Below are the code and all the weights of a small trained network. Each question names an input and a target symbol and asks about switching units off, where a switched-off unit gives its printed mean instead of its output.

import numpy as np


def w(rows, s, z=0):
    codes = np.array(rows[::2]) - 128.0
    scale = np.full(codes.shape[1], s)
    scale[-1] = z or s
    return codes * scale


def f(y):
    return y / 2 * (1 + np.tanh(0.7978845608 * (y + 0.044715 * y**3)))


def softmax(a):
    e = np.exp(a - a.max(-1, keepdims=True))
    return e / e.sum(-1, keepdims=True)


def log_softmax(a):
    a = a - a.max(-1, keepdims=True)
    return a - np.log(np.exp(a).sum(-1, keepdims=True))


def net(x, mask):
    ids = ['θλμξπψ'.index(c) for c in x.split()]
    T = len(ids)
    res = E[ids] + P[:T]
    u = 0
    for l in range(3):
        q, k, v = (res @ M[l].T for M in (Q, K, V))
        z = softmax(np.where(np.tri(T) > 0, q @ k.T / 3**0.5, -1e9)) @ v
        res = res + np.where(mask[u], z, O[l][:, -1]) @ O[l][:, :-1]
        u += 1
        y = f(res @ A[l][:, :-1].T + A[l][:, -1])
        res = res + np.where(mask[u : u + 8], y, B[l][:, -1]) @ B[l][:, :-1]
        u += 8
    return log_softmax(res[-1] @ U[:, :-1].T + U[:, -1])


Q, K, V, O, A, B = {}, {}, {}, {}, {}, {}
E = w([
[163,212,115],'θ',
[110,143,103],'λ',
[91,184,65],'μ',
[96,96,163],'ξ',
[7,91,90],'π',
[138,131,2],'ψ',
],0.017)
P = w([
[193,52,58],'0',
[29,148,80],'1',
[28,152,84],'2',
[22,155,87],'3',
[30,153,85],'4',
[22,155,86],'5',
[21,163,88],'6',
[19,164,91],'7',
[12,175,101],'8',
[2,174,90],'9',
[2,166,89],'10',
[7,167,94],'11',
],0.0065)
Q[0] = w([
[66,226,93],'0.h0',
[158,196,89],'0.h0',
[249,59,160],'0.h0',
],0.012)
K[0] = w([
[196,105,124],'0.h0',
[128,127,161],'0.h0',
[6,141,132],'0.h0',
],0.022)
V[0] = w([
[45,229,142],'0.h0',
[188,115,182],'0.h0',
[253,116,108],'0.h0',
],0.0059)
O[0] = w([
[185,48,1,128],'0.h0',
[192,101,159,53],'0.h0',
[198,186,127,254],'0.h0',
],0.009,0.0028)
A[0] = w([
[185,114,131,23],'0.n0',
[141,47,184,253],'0.n1',
[64,102,141,126],'0.n2',
[110,143,201,204],'0.n3',
[254,118,158,160],'0.n4',
[154,151,236,8],'0.n5',
[203,163,83,136],'0.n6',
[209,177,87,86],'0.n7',
],0.014,0.0036)
B[0] = w([
[137,101,100,111],'0.n0',
[64,130,201,132],'0.n1',
[142,60,150,183],'0.n2',
[155,100,147,151],'0.n3',
[192,140,103,134],'0.n4',
[7,164,176,124],'0.n5',
[85,165,130,253],'0.n6',
[77,139,151,254],'0.n7',
],0.012,0.0063)
Q[1] = w([
[83,99,95],'1.h0',
[252,112,148],'1.h0',
[83,144,134],'1.h0',
],0.016)
K[1] = w([
[146,164,128],'1.h0',
[4,48,209],'1.h0',
[171,166,134],'1.h0',
],0.015)
V[1] = w([
[98,175,187],'1.h0',
[123,200,50],'1.h0',
[2,78,142],'1.h0',
],0.0062)
O[1] = w([
[107,153,208,164],'1.h0',
[244,91,114,254],'1.h0',
[1,225,167,112],'1.h0',
],0.0076,0.011)
A[1] = w([
[71,254,132,201],'1.n0',
[252,168,136,125],'1.n1',
[22,234,136,1],'1.n2',
[174,106,53,70],'1.n3',
[145,161,101,65],'1.n4',
[132,2,143,133],'1.n5',
[129,127,129,22],'1.n6',
[184,73,193,175],'1.n7',
],0.0084,0.0069)
B[1] = w([
[221,132,120,251],'1.n0',
[97,166,182,179],'1.n1',
[89,212,93,182],'1.n2',
[90,71,97,149],'1.n3',
[78,162,148,133],'1.n4',
[212,156,137,163],'1.n5',
[1,182,175,114],'1.n6',
[196,126,155,149],'1.n7',
],0.0089,0.012)
Q[2] = w([
[242,85,140],'2.h0',
[133,97,6],'2.h0',
[50,102,198],'2.h0',
],0.012)
K[2] = w([
[35,159,255],'2.h0',
[18,131,116],'2.h0',
[236,117,109],'2.h0',
],0.0099)
V[2] = w([
[247,123,112],'2.h0',
[202,120,173],'2.h0',
[3,179,193],'2.h0',
],0.0052)
O[2] = w([
[253,137,117,88],'2.h0',
[217,140,116,80],'2.h0',
[85,148,229,253],'2.h0',
],0.0053,0.0054)
A[2] = w([
[173,152,106,116],'2.n0',
[118,167,195,115],'2.n1',
[142,9,162,135],'2.n2',
[124,80,84,88],'2.n3',
[58,94,176,82],'2.n4',
[170,148,172,114],'2.n5',
[166,89,99,11],'2.n6',
[91,159,63,53],'2.n7',
],0.015,0.011)
B[2] = w([
[118,91,149,255],'2.n0',
[137,69,168,210],'2.n1',
[30,223,136,194],'2.n2',
[124,132,35,147],'2.n3',
[161,95,64,199],'2.n4',
[109,68,136,220],'2.n5',
[1,31,68,152],'2.n6',
[139,181,167,182],'2.n7',
],0.0097,0.013)
U = w([
[213,162,227,181],'θ',
[217,2,124,188],'λ',
[179,118,136,150],'μ',
[130,73,210,88],'ξ',
[93,146,146,3],'π',
[161,163,92,106],'ψ',
],0.0088,0.0045)

Each question gives the input, a string of symbols that net reads in full, and the target symbol t.
The units are the heads (3 rows each of Q, K, V and O) and the neurons (one row each of A and B). Each row of codes is followed by its name. A weight is (code - 128) times the scale printed after its matrix; where a second scale follows, it is the last column's (O, A, B and U).
mask holds one flag per unit, layer by layer, with each layer's heads first. A switched-off unit (its flag False) gives its mean, the last column of its rows in O or B, instead of its output. The means were averaged over made-up inputs and are rounded, as every weight is.
A unit's drop is (log p(t) with every unit on - log p(t) with that unit switched off) / (log p(t) with every unit on - log p(t) with every unit switched off).
The circuit of an input: a set's keep is (log p(t) with only the set's units on - log p(t) with every unit switched off) / (log p(t) with every unit on - log p(t) with every unit switched off). Starting from the 12 units with the biggest drops (on a tie, the unit counted first), units are removed one at a time, each time the one whose removal leaves the highest keep (on an exact tie, the one counted first), for as long as the keep stays at least 0.8.
units of the circuit, in order: the units of the circuit, biggest drop first
top k neurons: the k neurons with the biggest drops, biggest first
top k neurons in layer l: the k neurons of layer l with the biggest drops, biggest first
drop when u is switched off: that unit's drop, to one decimal
input π ψ π, target π: top 3 neurons in layer 0	(0.n2; 0.n7; 0.n6)
input π θ θ ψ π θ μ π θ θ ψ, target π: top neuron	(0.n6)
input θ θ θ θ θ π θ ψ π θ λ μ, target λ: top 2 neurons	(0.n4; 1.n2)
input π ψ ψ θ θ θ π, target π: top 3 neurons	(2.n2; 0.n2; 1.n2)
input ψ ψ ξ ξ ψ π θ ψ λ ξ ξ, target θ: top 3 neurons in layer 1	(1.n0; 1.n1; 1.n7)
input ξ ξ θ ψ μ ξ π θ, target ξ: top 2 neurons	(1.n0; 0.n1)
input μ θ ψ θ ξ ξ ξ λ, target ψ: units of the circuit, in order	(0.h0; 2.n1; 2.n5)
input π ξ θ π λ ξ, target π: top 3 neurons	(2.n2; 1.n1; 1.n0)
input ξ ψ ψ ξ θ ψ θ ξ μ θ ψ μ, target ξ: top 4 neurons	(0.n1; 1.n2; 0.n7; 2.n1)
input ψ θ ξ λ ψ θ ψ π π π, target θ: top 2 neurons	(1.n5; 2.n6)
input ξ ξ θ ψ θ π θ μ, target ξ: top 2 neurons in layer 1	(1.n2; 1.n3)
input ψ μ μ, target θ: top 2 neurons in layer 2	(2.n6; 2.n4)
input μ ψ ψ ψ ξ λ, target ψ: top 4 neurons in layer 1	(1.n0; 1.n5; 1.n7; 1.n1)
input π ψ ξ θ ψ θ π ψ ψ ψ θ ξ, target π: top neuron in layer 2	(2.n2)
input ψ θ ψ ψ θ μ, target θ: top 2 neurons in layer 1	(1.n2; 1.n3)
input π θ π π θ θ, target π: drop when 1.n0 is switched off	-0.4
input ψ θ ξ π ψ θ ψ ξ λ θ ξ, target θ: drop when 1.n2 is switched off	-0.1
input θ ξ λ θ θ θ, target λ: drop when 1.n2 is switched off	0.3
input ξ θ θ, target ξ: drop when 2.n7 is switched off	0.1
input ψ θ λ θ θ ξ ψ, target θ: top neuron in layer 0	(0.n7)
